In the rows, 128 means zero.
Each row of numbers stands for one element and depends on some of the facts below. Use the named rows to name the rest.

Named rows:
k_665: [148 160 138 139 103 128 124 152 112 152 112 147 147 150 109 119 125 161
 166 108 144  98 125 102 111 121 166 122 132]
k_393: [154 123 149 134 107 128 133  52  61 142  64 187  89 147  79 144 191 198
  82 100 121 120  65 126  52 200 130 128  62]
k_259: [124 116 138 112 148 155 111 143 130 122 153 128 104 112 134 126 122 126
 119 134 124 153 133 135 109 159 136 120 123]
k_761: [136 135 145 143 126 128 124 153 116 143 122 131 134 140 135 105 105 139
 148 104 127 103 122 125 131 105 134 111 120]
k_990: [146  70 116 135 118 107 185  56  70  52  64 183  77  82 121 126 233 149
  84 165 219 113  34 121 103 188 144 184  54]
k_432: [106 118 129 115 130 180 120 133 134 117 128 124  78 107 132 129 136 147
 116 157 137 135 138 115 140 140 136 129 130]
k_600: [144 104 132 115 139 148 130 140 127 112 153 127 143 108 128 119 118 124
 133 101 130 130 126 155 134 139 139 145 125]
k_706: [155 121 114 164 103 120  89  28  89 103  87 176 129  99  90 171 179 162
  67 116 157 155  61 149 109 208 109 188 119]
k_137: [101 140 133  91 168 130 139 115 155 136 150 119 155 123 145 145 162  94
 117 155 100 180 152 104  99 139 111 121 104]
k_830: [128 132 136 131 132 119 123 134 116 134 111 133 113 126 125 113 112 137
 130 135 124 111 123 137 146 114 119 114 132]
k_720: [124 123 146 130 126 147 106 144 122 131 119 128  96 131 137 128 117 144
 118 131 122 131 129 112 115 138 126 100 119]
k_149: [147 160 137 136 105 132 128 158 110 152 109 148 146 151 113 121 128 166
 166 110 146  98 120 101 114 122 162 122 131]
k_770: [153 107 114 159 100  94 106 142 134 108 153 122 128 140 140 139 109 106
 129 104 145 136 124 148 118 139 137 128 154]
k_65: [134 122 112 147 114 128 112 143 133 113 134 132 126 117 141 128 124 122
 142 147 162 133 135 114 153 118 139 136 160]
k_335: [162 151 114 167  92 147  59  14 103 124  93 168 167 106  63 208 158 180
  58  84 122 170  83 158 130 210  97 195 153]
k_815: [127 130 138 136 132 119 126 135 114 132 111 134 112 123 127 115 111 140
 128 135 122 110 124 136 146 117 118 111 135]
k_887: [ 90 147 107 103 141 142 167 103 169 125 126  99 150 120 126 138 163 106
 123 167 124 133 139 108 152  95 116 167 117]
k_400: [140  97 133 130 131 122 100 146 135 121 170 122 105 138 143 129 100 110
 120 102 116 149 135 150  88 161 128 101 134]
k_551: [ 89 165 115  87 131 160 164 148 186 123 130 103 175 112 134 154 155 110
 157 172 143 144 169  80 179  77 137 157 142]

Facts:
k_101 {grastes=k_340, goplu=268, soflos=c}
k_102 {grastes=k_37, goplu=260, soflos=a}
k_105 {goplu=663, soflos=c}
k_12 {grastes=k_887, goplu=268, soflos=a}
k_120 {grastes=k_765, goplu=268, soflos=b}
k_122 {goplu=663, soflos=b}
k_133 {grastes=k_706, goplu=351, soflos=a}
k_137 {goplu=351, soflos=c, nobibo=k_339,k_954,k_218,k_352}
k_142 {goplu=351, soflos=a, nobibo=k_821,k_400,k_339,k_97,k_671,k_600,k_899}
k_145 {goplu=268, soflos=a}
k_149 {grastes=k_395, goplu=260, soflos=d}
k_157 {grastes=k_897, goplu=351, soflos=b}
k_159 {grastes=k_833, goplu=351, soflos=d, nobibo=k_54}
k_17 {grastes=k_430, goplu=268, soflos=a, nobibo=k_470}
k_171 {goplu=351, soflos=a}
k_178 {grastes=k_805, goplu=663, soflos=b}
k_182 {grastes=k_740, goplu=663, soflos=b}
k_187 {goplu=867, soflos=c}
k_203 {grastes=k_668, goplu=260, soflos=c}
k_205 {goplu=268, soflos=c}
k_206 {grastes=k_361, goplu=867, soflos=c, nobibo=k_821,k_97,k_671,k_259,k_102}
k_213 {grastes=k_149, goplu=351, soflos=a}
k_218 {grastes=k_551, goplu=867, soflos=a}
k_225 {grastes=k_604, goplu=351, soflos=b}
k_226 {grastes=k_48, goplu=351, soflos=b}
k_249 {goplu=867, soflos=d, nobibo=k_730,k_815}
k_253 {grastes=k_182, goplu=268, soflos=d}
k_259 {goplu=351, soflos=c}
k_263 {grastes=k_730, goplu=663, soflos=b}
k_280 {grastes=k_313, goplu=268, soflos=d}
k_313 {grastes=k_34, goplu=663, soflos=c}
k_314 {goplu=351, soflos=d}
k_322 {goplu=351, soflos=a, nobibo=k_939,k_990,k_178,k_368,k_34,k_203,k_430,k_470,k_459}
k_325 {grastes=k_249, goplu=351, soflos=a, nobibo=k_771,k_368,k_472,k_432,k_706,k_145}
k_328 {grastes=k_406, goplu=351, soflos=d, nobibo=k_203,k_699}
k_330 {goplu=268, soflos=a}
k_335 {grastes=k_133, goplu=663, soflos=d}
k_339 {grastes=k_636, goplu=268, soflos=a}
k_34 {grastes=k_105, goplu=867, soflos=b}
k_340 {goplu=351, soflos=d}
k_346 {goplu=351, soflos=d}
k_348 {goplu=351, soflos=b}
k_350 {grastes=k_225, goplu=351, soflos=d}
k_352 {goplu=351, soflos=b}
k_361 {goplu=663, soflos=c}
k_368 {grastes=k_394, goplu=351, soflos=b}
k_37 {grastes=k_869, goplu=351, soflos=b}
k_379 {grastes=k_930, goplu=268, soflos=c}
k_393 {grastes=k_102, goplu=260, soflos=c}
k_394 {grastes=k_213, goplu=351, soflos=d, nobibo=k_991,k_330,k_205}
k_395 {goplu=351, soflos=a, nobibo=k_105,k_817,k_616,k_954,k_608,k_352,k_459}
k_40 {goplu=351, soflos=d}
k_400 {grastes=k_659, goplu=351, soflos=c}
k_403 {grastes=k_432, goplu=351, soflos=c}
k_406 {grastes=k_12, goplu=351, soflos=d}
k_407 {grastes=k_797, goplu=260, soflos=d, nobibo=k_400,k_978,k_600,k_460,k_346,k_379,k_40,k_218,k_157}
k_409 {grastes=k_850, goplu=268, soflos=a, nobibo=k_205,k_604}
k_430 {goplu=351, soflos=d}
k_432 {goplu=351, soflos=c}
k_441 {grastes=k_817, goplu=351, soflos=c}
k_451 {grastes=k_922, goplu=351, soflos=c, nobibo=k_602,k_671,k_37,k_922,k_881}
k_459 {grastes=k_501, goplu=351, soflos=a}
k_460 {grastes=k_916, goplu=351, soflos=c}
k_470 {grastes=k_6, goplu=663, soflos=b}
k_471 {goplu=268, soflos=a}
k_472 {grastes=k_97, goplu=663, soflos=d}
k_475 {goplu=260, soflos=b, nobibo=k_990,k_259,k_12}
k_478 {grastes=k_122, goplu=351, soflos=c, nobibo=k_403,k_259,k_472,k_105,k_122,k_102,k_636}
k_479 {goplu=351, soflos=b}
k_48 {grastes=k_441, goplu=867, soflos=a, nobibo=k_314,k_830}
k_482 {grastes=k_608, goplu=351, soflos=a}
k_484 {grastes=k_471, goplu=867, soflos=b, nobibo=k_740,k_348,k_604}
k_49 {grastes=k_178, goplu=268, soflos=b}
k_501 {grastes=k_350, goplu=260, soflos=c}
k_52 {grastes=k_218, goplu=268, soflos=c}
k_522 {goplu=268, soflos=a, nobibo=k_890,k_995}
k_524 {grastes=k_972, goplu=260, soflos=d, nobibo=k_727,k_805,k_830}
k_54 {grastes=k_49, goplu=351, soflos=a}
k_548 {grastes=k_815, goplu=268, soflos=d}
k_551 {goplu=663, soflos=d, nobibo=k_263,k_748,k_145,k_581}
k_560 {grastes=k_845, goplu=260, soflos=a}
k_581 {goplu=268, soflos=a}
k_59 {grastes=k_339, goplu=351, soflos=a}
k_598 {goplu=351, soflos=b}
k_6 {grastes=k_678, goplu=260, soflos=b, nobibo=k_52,k_720,k_817,k_699}
k_600 {goplu=663, soflos=a}
k_602 {goplu=268, soflos=b}
k_604 {goplu=268, soflos=d}
k_608 {grastes=k_409, goplu=351, soflos=a}
k_616 {goplu=260, soflos=c}
k_617 {goplu=260, soflos=c, nobibo=k_406,k_171,k_730,k_65,k_470}
k_636 {grastes=k_280, goplu=351, soflos=b}
k_643 {goplu=351, soflos=d, nobibo=k_59,k_133,k_52,k_171,k_771,k_40}
k_65 {grastes=k_822, goplu=351, soflos=d}
k_658 {goplu=867, soflos=d}
k_659 {grastes=k_328, goplu=260, soflos=b}
k_663 {goplu=351, soflos=d, nobibo=k_869,k_441,k_954,k_213,k_350}
k_665 {grastes=k_325, goplu=260, soflos=d}
k_668 {goplu=351, soflos=b}
k_671 {grastes=k_206, goplu=268, soflos=d}
k_678 {grastes=k_478, goplu=351, soflos=b}
k_68 {grastes=k_708, goplu=351, soflos=a, nobibo=k_133,k_658,k_340,k_678,k_482}
k_690 {grastes=k_171, goplu=351, soflos=b}
k_699 {goplu=268, soflos=c}
k_706 {grastes=k_393, goplu=351, soflos=d}
k_708 {goplu=268, soflos=b, nobibo=k_899,k_430,k_379,k_922}
k_720 {goplu=268, soflos=c}
k_727 {goplu=268, soflos=d}
k_729 {grastes=k_120, goplu=663, soflos=a, nobibo=k_133,k_218,k_608,k_102}
k_730 {grastes=k_761, goplu=867, soflos=c}
k_740 {grastes=k_65, goplu=351, soflos=d}
k_748 {goplu=351, soflos=b}
k_761 {grastes=k_459, goplu=867, soflos=a}
k_765 {goplu=351, soflos=b}
k_770 {grastes=k_991, goplu=351, soflos=d}
k_771 {goplu=351, soflos=b}
k_797 {grastes=k_335, goplu=268, soflos=b}
k_800 {grastes=k_470, goplu=663, soflos=d, nobibo=k_989,k_34,k_899,k_348,k_379,k_770}
k_805 {grastes=k_187, goplu=268, soflos=a}
k_815 {grastes=k_847, goplu=268, soflos=b}
k_817 {grastes=k_460, goplu=351, soflos=c}
k_821 {goplu=351, soflos=b}
k_822 {grastes=k_690, goplu=268, soflos=c, nobibo=k_978}
k_830 {grastes=k_989, goplu=268, soflos=b}
k_833 {grastes=k_830, goplu=260, soflos=a, nobibo=k_939,k_348}
k_845 {grastes=k_101, goplu=268, soflos=b}
k_847 {goplu=351, soflos=b}
k_850 {grastes=k_346, goplu=663, soflos=c}
k_855 {grastes=k_482, goplu=663, soflos=b}
k_869 {grastes=k_990, goplu=663, soflos=a}
k_881 {goplu=351, soflos=d}
k_887 {goplu=351, soflos=a, nobibo=k_406,k_226,k_797,k_34,k_471,k_122,k_881,k_479}
k_890 {grastes=k_159, goplu=351, soflos=c}
k_897 {grastes=k_145, goplu=260, soflos=a}
k_899 {goplu=351, soflos=b}
k_916 {grastes=k_52, goplu=268, soflos=b}
k_922 {grastes=k_729, goplu=351, soflos=a}
k_930 {grastes=k_665, goplu=351, soflos=d}
k_939 {grastes=k_643, goplu=663, soflos=a}
k_954 {grastes=k_253, goplu=351, soflos=a}
k_97 {grastes=k_522, goplu=663, soflos=a}
k_972 {grastes=k_17, goplu=268, soflos=c}
k_978 {grastes=k_157, goplu=260, soflos=d}
k_980 {goplu=351, soflos=b, nobibo=k_897,k_855,k_671,k_600,k_817,k_598}
k_989 {goplu=663, soflos=b}
k_990 {goplu=351, soflos=d}
k_991 {grastes=k_548, goplu=268, soflos=c}
k_995 {goplu=268, soflos=d}

Name these rows:
No name comes twice in this set of rows, the named rows included.
[143  82 106 158 105 113 130 121 131 117 142 120 121 153 136 130 111 115
 120  92 126 120 129 152 132 119 120 118 150]  k_939
[ 97 129  99 132 126  99 159  88 163 129 125 100 151 149 138 146 159  89
 108 153 116 138 146 111 137  94  98 136 127]  k_322
[119 133 130 120  97  55 177 117 169 154 129  88 150 190 113 158 126 106
 112  92  84 100 121 143 104  96 104 118 107]  k_484
[114 142 133  78 169 103 161 118 157 133 157 112 169 109 124 135 143  87
 126 143  93 151 138 148 113 134 114 150 106]  k_980
[123 116 141 135 107 139 119 138 137 130 122 112  85 148 127 140 115 145
 116 119 124 122 123 120 116 131 128 107 121]  k_205
[121  98 100 152 122 123 133 103 116 123 110 150 107 141 141 125 133 135
 120 152 127 132 149 123 171  99  96  98 168]  k_470
[119 114 132 115 148 155 111 172 141 123 165 120 106 123 161 113 103 110
 143 145 124 151 164 118 123 128 137  89 149]  k_817
[111 144 155 114 122 179 125 151 127 143 106 120  90 127 116 129 125 171
 134 137 128 112 124 102 132 124 146 115 108]  k_187
[155  39 119 138 134  95 186  45  52  63  77 193  84 103 131 117 215 136
  80 125 186 125  43 146  90 192 128 151  48]  k_869
[158 222 144 136 101  86  81  17 121 192  98 160 241 158  43 218 178 165
  81  53  59 166  90 147  47 202  95 185 111]  k_407
[156  52 125 129 135  84 181  52  59  70  89 178  69  94 113 120 199 138
  74 136 170 115  40 170  85 202 122 157  58]  k_37
[142 136 137 147 111 115 109 161 123 123 131 130 134 129 138 127 110 125
 151 117 156 120 120 118 132 119 140 119 142]  k_253
[138 104 146 135 103 112 112 154 141 134 152 102  99 158 134 143  92 123
 115  83 107 126 119 146  84 148 131 104 118]  k_379
[143 151 136 127 123 142 131 144 101 159 115 144 139 151 110  98 117 163
 156  99 122  97 125 120 110 119 155 118 118]  k_897
[123 108 118 105 122 166 155 133 134 115 120 122 106 104 112 127 125 153
 127 140 132 109 133 147 168 120 136 149 140]  k_989

Now the same elements, written a new way:
Some elements and their rows:
k_313: [135 130 134 105 143 119 132  97 108 127  90 134 172 122 138 150 118 111
 103 125 137 139 157 125 138 119 105 145 105 120]
k_34: [151 133 128 111 146 120 127  95 104 106 104 142 159 141 125 117 113 105
 118 127 148 134 125 115 129 128 109 169 109 118]
k_887: [ 75 135  98  91 114 126 108 148 192  98 157 116  47 154 121 143 157 141
 160 129  71  96 133  99 149 136 151 135 177  93]
k_314: [118 141 119 149 123 122 113 147 124 120 122 108 140 136 125 119 130 125
 112 139 137 127 126 124 106 136 124 144 136 130]
k_604: [142 130  95  65 106 127 162 132 159 117 114 134  97 132 147 121 134 147
 131 166 137 116 147 117  98  93  96 143 105 113]
k_409: [143 103 135 107 145 142 130  70 153 112 165 135  72 156 139 168 124 118
 192 146 103 131 120 133 138 108 135 113 103 122]
k_770: [136 122 112 190 112 131  93 130 104 163 154 116 165 141 132 109 109 113
 128 121 140 158 131 138 104 142 121 135 138 146]
k_451: [130 110 144 179 151 136  71  69 107  96 167 131 136 160 117 190 113 113
 161  87 121 166  79 124 154 140 127  89 130 147]
k_978: [162 106 105 150 108 107 103 125 131 187 180 193 130 133  94  86 100  94
 108 125 147 144 196 183 122 150 130 139 149 117]
k_665: [150 120 125 118 134 111 133 134 128 132 125 156 137 121 112 100 121 119
 114 146 156 134 142 145 119 109 130 128 119 121]
k_522: [111 124 139  63 148 135 138 100 177  84 126 140  50 143 125 170 146 149
 163 133  98 103 129 130 149 105 138 110 109 111]
k_348: [145 135  87 134 112 143 125 114 112 134 147 112 132 157 159 113 119 115
 149 139 143 139 108  85 108 131  92 174 137 121]
k_17: [119 108 152 108 146 142 137  82 191 121 161 137  72 160 107 154 109 102
 166 127  90 120 175 158 148 128 167 130  99 111]
k_663: [ 92 127 136 143 140 125  79 119 152  82 151 113  91 146  93 162 133 119
 145 107 101 128 118 129 147 139 145 103 132 128]
k_49: [151 127 139 121 136 136 164 115 115 139 113 146 137 117 142 123 126 146
 133 135 145 125 124 134 117 118 112 121  80 144]
k_600: [127 127 135 102 120 124 135 132 103 151 113 143 147 112 150 144 131 132
 108 122 128 142 141 123 133 121 115 109 160 110]
k_805: [146 124 157 124 149 143 162 112 122 142 105 132 134 118 149 136 120 140
 131 148 149 119 123 138 115 113 121 112  94 134]
k_658: [134 127 133 126 126 105 122 141 118 119 119 128 149 114 119 104 127 115
 109 135 139 137 126 131 121 122 135 136 133 125]
k_400: [128 124  98 188  97 135 101 158 113 195 173 138 151 123 127 105 115 131
 133 115 126 146 140 141 122 163 128 124 174 136]

Rows to name:
No name comes twice in this set of rows, the named rows included.
[ 99 116 134 183 129 135  76 112 157 149 192 126 104 151  95 151 107  99
 162  98  84 137 139 152 151 169 173 105 169 131]  k_68
[ 69 142 144 102 141 127 101 137 176  68 121 125  62 149 104 157 147 144
 135 112  89  91 120 122 159 140 151 115 163 111]  k_395
[173 110 122 149 123 139 134  97 106 185 161 164 150 130 146 130 103 117
 141 128 159 157 151 157 122 124 102 121 109 146]  k_379
[105 117 122 127 132 126  73 110 123 100 159 162  90 162 127 189 134 149
 150  89 125 134  94 105 164 136 110  79 186 120]  k_142
[102 145 101 119 103 124 151 210 141 109 123  63 107  94 146  97 175 179
 135 160 114 106  70  79 102 103 138 111 155 138]  k_990
[ 92 123 103 142 114 128  81 151 183 111 186 105  76 147  92 136 144 116
 156 118  73 125 145 138 135 143 164 120 154 121]  k_328
[116 137 110 163 104 127 135 201 121 141 148  62 140  89 143  98 159 151
 146 154 114 130  74 105 104 115 147  95 151 147]  k_706
[ 87 136 153 116 163 133 124 147 139  21 104  41  97 112 118 185 179 146
 169 139  90 117   9  83 140  91 163  71  91 159]  k_643
[148  92 132 151 146 115  88  87 151 129 188 167 102 149  76 136 107  72
 161 116 117 150 156 180 152 134 165 110 115 128]  k_524
[130 107 139 123 156 122 132  94 174  93 145 121  84 136  79 134 130  94
 175 138  85 122 121 146 157 119 191 124  98 121]  k_617

